Moves between objects:
bc b th
bc s dd
bc k nr
rc b sb
rc s nr
rc k mj
qb b dj
qb s th
qb k pn
lq b mq
lq s cq
lq k lg
mr b lj
mr s jl
mr k fj
mj b hl
mj s dz
mj k zs
fp b dc
fp s mr
fp k gz
mq b mb
mq s bz
mq k qc
mf b bp
mf s mc
mf k ml
dd b lq
dd s rl
dd k lf
jd b md
jd s sl
jd k mb
fb b fj
fb s zs
fb k fm
hc b rc
hc s zs
hc k jh
ld b pc
ld s cg
ld k qc
dn b pq
dn s jf
dn k mf
br b dq
br s mf
br k mb
cg b ql
cg s jb
cg k lm
dz b rc
dz s sb
dz k tl
rl b lg
rl s qr
rl k lf
fl b rl
fl s sb
fl k bc
lm b mq
lm s mb
lm k dj
jf b fm
jf s hm
jf k sz
ct b sc
ct s mh
ct k jl
fz b qf
fz s dc
fz k cg
sc b jh
sc s hj
sc k hn
cq b rd
cq s hd
cq k mc
bp b mc
bp s pp
bp k br
nr b jq
nr s pn
nr k tn
ml b br
ml s dq
ml k hd
hd b ld
hd s pc
hd k lc
fm b hm
fm s gz
fm k pj
lg b hl
lg s jr
lg k dd
jh b zs
jh s fm
jh k qz
lj b hn
lj s fm
lj k fp
qz b ct
qz s pn
qz k mh
dc b dr
dc s qd
dc k jb
lf b bc
lf s tg
lf k mb
hj b mz
hj s hc
hj k fm
sn b mr
sn s lj
sn k hm
pq b jf
pq s fm
pq k sz
qc b nf
qc s lm
qc k jr
gr b jd
gr s md
gr k mq
fj b fp
fj s sn
fj k hm
nf b lm
nf s mq
nf k lq
qd b sz
qd s mf
qd k qf
bz b gr
bz s jd
bz k lm
tl b mj
tl s fb
tl k hc
qr b jd
qr s rf
qr k bc
rf b mt
rf s lm
rf k tn
zz b qb
zz s tn
zz k jq
sb b mz
sb s jq
sb k hl
dr b qz
dr s sz
dr k fz
sl b ml
sl s br
sl k gr
zs b fm
zs s mh
zs k mz
pm b zz
pm s qb
pm k nr
mb b rl
mb s gr
mb k nf
jl b pm
jl s qz
jl k sn
dq b mf
dq s bp
dq k sl
md b pp
md s ml
md k bz
pn b pm
pn s mt
pn k sb
sz b mz
sz s pq
sz k dc
tn b th
tn s lf
tn k pm
gz b fb
gz s mj
gz k zs
mt b lf
mt s bc
mt k th
th b qr
th s rf
th k fl
pp b lc
pp s cq
pp k mf
jr b lq
jr s dj
jr k rl
ql b mc
ql s fz
ql k ld
mc b pp
mc s lc
mc k dq
jq b pn
jq s tg
jq k ct
cr b pp
cr s lq
cr k fl
hm b mc
hm s fb
hm k pq
tg b dd
tg s fl
tg k tl
hl b dz
hl s rc
hl k mh
jb b fz
jb s jl
jb k pc
dj b qc
dj s nf
dj k cr
hn b qz
hn s ct
hn k mr
pj b zs
pj s mh
pj k hj
pc b cg
pc s ql
pc k fm
mh b pn
mh s mj
mh k hc
lc b cq
lc s rd
lc k bp
mz b hc
mz s rf
mz k sc
rd b hd
rd s ld
rd k pp
qf b fj
qf s dr
qf k ql

The rows follow the links: the fewer symbols apart two objects are, the more alike their rows tend to be.

Each row is also shifted at random along 4 hidden directions that mean nothing.

Some objects, each with a row of numbers:
dj: [ -39  -61  115  -25  -64   -1  -18   66  -33    6    3 -137   49  -43    2  -53 -111   71   76  -99  -49  117 -137   35  -42   88   33   19  -37  -27  -29  -23   36   38  -80 -102  -53  -29 -187   -1  -66]
hm: [  26   50  -91   -9  145   98   -8  -19  -22  -15   71  178    8  124  -85  114   61 -200    8   41    0  -58   63  -20    0   20 -110  -73  121  106 -102   -2  -21  -17  170  -37  -26  -43  134   11   68]
lj: [ 241   -6   23    5   -2  108   31   22  -10   25   48 -118  -48  -21   75   75   -2   83  -65  -51   49   68  -37   10   33    5   90   26  -47   94  -33  106   49  104  -20  103   41   72   11    1  -56]
br: [ 262  -40 -161   13   76   -7   54 -209   97  -42   56   51    4   53  -42  -43  107   13  -49   67   75  -53  -17   35   -4   67  -91   67  -12  -70   -6  -51  -57 -135   53  -34   43   22  -22   74  -89]
zs: [ 160   -9   16  178   50   78   35   71    1  118   86  151  -62   33   -5   -9   43   -4    1   23   63  -44   17   10 -106   16  -13  -21   83  -20  -14    1   59  -79    5   44   74  -24   56   -5    0]
nr: [ -65 -101   15  -30 -117  -96   -8  -51 -103   25 -106  -71 -139 -107   51  -76  -29   97   38   80   61  -44  122   58   19  -26   69  123 -222   45  108    6   89  -14  -12 -158    7   32   82  -15 -145]
qc: [  77 -130   47  -16  -58  -25  -18   88  -38  -49   53  -43   66   57  -58  -83  -36  140   27  -40   68   59  -91   98   11   59   17   16 -106   29    4  -69  140  -56   -2  -42  105  -78 -144   38 -205]
cr: [-274 -153  -35  -42   50 -106  -56   13  -27  -41  -44   89   38    3  -15 -113  -61  -46   68   -9   15   15  -53   84  -45  137  -35  -30   18  -53  -15  -86  -10  -88   55 -164  -57 -112  -98   59  -60]
mj: [   5   22   83  191  -74   62   30   80   25  155   42   13  -48  -53  -13  -16   35   86   13   27   14  -42   -4   -9 -132  -35   47   75  -45  -77    3  -20   83  -51  -90   18   66   19  -16  -28  -14]
lq: [  16   52   36  -47   25  -33  -61   77   89  -78  -29   35   70   71  -48  -93  -37   16   16    0  -27   71 -107   14   65    0  -81 -136  169  -92   44  -73  -80   -5  -57  227   58 -108 -170  -38  114]
qr: [ 269   47   91  -46 -106  -22   19  -91  -10  -13  -86 -117  -78  -29  -95 -103  -91   79  120   37  -19   55   12  -23   16  -19    2    4  -69  -58   29  -48  -50  -10  -47  -28  -75   -6 -110  -94   34]
ct: [ 376 -117   15   24   45    9  -30    2   -7   14    7  120  -61   -6   85  -49   16    0  -85    4  128  -14   68   97   20   35   75  -22   40   58   57  105   62   -6   33  109   84   49   72   15 -111]
sz: [ 117  167   23   11  -28   34   24    8  -39   -7   24  -54   74  107 -145  103   22   12   38  -10  -76   -3   72  -87   26 -130  -35    2    0   21  -22  -76   -4  -13   19   18  -19   26    1  -52   54]
pp: [  33  -99 -157   33   86  -88  -15 -125   90  -26    8  107   51   -4   52  -50   97  -48  -94  -15   49  -96    3   25  -22   70  -28   20   -5 -111   21  -21  -34  -98   27  -13   31   36   30  137  -57]
lg: [ 114  -21   47   59   -6  -42  -29   71  -12   -6  -23  102   21    8 -104 -108  -76  -24  143   -2   -7   33  -34   38  -72   44  -56  -76  109 -103   -3 -118    4 -112  -16  -52  -58 -105 -121  -34   21]
qd: [ 279  140   14   35  -38  -31   17  -38  -22  -38   18  -94  137   61 -134  128   24   48   34  -41  -19  -21   54 -118   -2 -138    5   27  -76   -6  -11  -56   39  -36   22  -19  -43   89  -34    0  -49]
tn: [-171  -45  -23 -102  -17  -76  -43  -87  -65  -50 -134   46 -101  -70   57  -57  -65 -103   41   66  -28  -23  110   39   53   15   -5  -16  -31   13   56   28  -63   46   60 -100  -97  -36   88  -28   63]
mr: [ -48  -91   -6  -84   57   72  -34   45  -56  -11   31    3  -60    2  122   45   -7  -43  -96  -24   50   38  -24   49   66   72   22   -6  -18  158  -45  122   43  112   61    9   30   22   64   17  -77]
qf: [-210   50    3  -66   95  -51  -56   69 -128  -16  -16   19  135  -23  -36  177  -62 -228   31 -117 -158   -4   30 -136  -41   38   24 -100  131   26  -92    4  -95   59   38 -144 -248   21   51   42  119]
mb: [-299  -92   16  -90  -60   55   25   -6  -30  -54   69 -121  -55  100  -44  -57    6  158   47   50   79   93 -112  142   90   63  -55   94 -182  139  -31  -44   95   46   37  -53  137 -134  -79   16 -121]
dr: [ 236  184   53  -28  -67   -4   -7   52  -16  -41  -33 -132  170   44  -84  139    4   61   -8  -44  -62   29   44 -130   65 -197   53  -15  -43    3   20  -11    9   58  -26  120   17   77  -13  -32    6]
jq: [  85  124   36    2  -51  -22  -12  -27   56   49 -149  -26 -114 -190   68  -64  -88  -53   -9    9 -119    8   32  -95   30  -57   58  -52  106 -127   92   93 -139   99 -146  135 -128   96   -3 -109  222]
mh: [-130  -88   58  145  -28   72   31   60  -36  138   51   51 -103  -81   71  -14    7   46  -18   23   57  -30   43   65 -100   30   64   73  -47   37  -19   52  103   13  -26  -47   48   -7   77    3  -56]

Start, symbols taken left to right, then the object you end at.
Answers are names.
[ -75  -31 -101   37  -16  -73   51 -110   43  -31    9  -66   67   -8   30   11  116   92  -80  -45   49  -87    7   -8  -14  -35   30  138 -180  -22   29  -28   28  -71   -8 -121   40   93   32  138 -143]
s s k b k b -> mc
[-176   13   22 -122  -83  -58  -35  -36  -42  -45 -133  -78  -86  -96   80  -83  -47   34   -5   67  -28   32   49   19  103  -82   55   23  -68   45  108   67  -37  125  -26   56    3    1   55  -72   67]
k b b s -> tn
[ 232 -122   29   18   19   59   25   36  -29   27   56  -41  -42  -67   94    0  -20   48  -85  -43  110   36  -18   54  -30   61   90   50  -83   94   -8  109  123   27    1    4   31   84   40   29 -168]
k s s s k s -> jq
[-104  -13   -9   -2    3  -88  -59  -16  -48   31 -121  173  -88  -62  -30  -82  -47 -130  133   72  -48  -53   72    9  -40   24  -65  -35   98  -60   21  -57  -65  -44   39 -116 -148  -83   47  -61  125]
b k s s b -> rl
[ -49   69   98  -39 -133  -22   -5   10    0   -6  -66 -145  -32   -3 -113  -80  -81  122  136   28  -47   76  -80  -10   23  -57    5   27  -67  -44   25  -85    2   27  -65   -2  -14  -59 -158  -86   34]
k b s -> dd
[  -7   -9 -118   15   48  -24   65 -171   71    1   36  -48  -11   14    2   21   58   -3  -46  -17   12  -30  -18  -17  -25   71  -54   91  -51  -46  -39  -19  -58  -71    0  -90  -20   58    0   69  -25]
b k b k -> mb
[-169  -18 -138  -22   48  -49   42 -137  111  -56   21   26  -10   21   53  -30  117   49 -118   29   32  -83   15   15   45    6  -40   36  -52  -46   22  -20  -42  -56   20   40   65   35   71   88  -28]
k s s s b -> cq
[ -70    8   40  118  -76   19    2   78   27   62    5   95  -74    4   -7  -97   63  157   -2  108  100  -41   47   79  -30 -104   32   46  -63  -41   74  -42  122  -44  -33  146  182  -71   24  -40  -37]
b b b k -> hl
[ -52   94 -110    3   32    9   37 -171   89   -5   26  -54   35   16  -11   64   85  -31  -38  -30  -47  -57  -17  -72    1  -20  -56   66  -22  -96  -36  -20 -125  -14  -35  -36  -63   64   14   62   75]
k s b k s -> dq
[ -61  -25   90  -27  -53  -16  -18   96    7  -14  -10  -18   55   32  -71  -59  -79   40   88  -16  -31   87  -92   27   -7   42  -14  -46   43  -51  -15  -67   10   12  -55    4   -4  -89 -173  -22   31]
k b k b -> lq
[-317   81  117  101 -126    7   38   59    3  132  -66  -96 -106 -160   79  -41  -24   58   41   16  -60   -1   24  -43  -73  -87   85   53  -33  -88   30   26   -2   65 -141   -5  -33   35   23  -92  170]
b k k b b -> ct
[-110 -128   65  -20  -46   18    3   86  -63    7   63  -78   42   11  -28  -29  -61   76   88  -40   46   89 -120   77  -36  135    4   46  -63   43  -57  -29   71   -9    1 -159   -5  -87 -154   45 -135]
k k b b s -> sb
[ -85  -76  -76  -80   54 -141  -90   87   45  -97  -33  135  156   72   50  -22   40   17 -110  -42   38  -57   14   20   58  -34   26  -91   40  -38   71    5   13  -29   54   96  103  -31   24   88  -72]
s k k b -> qc
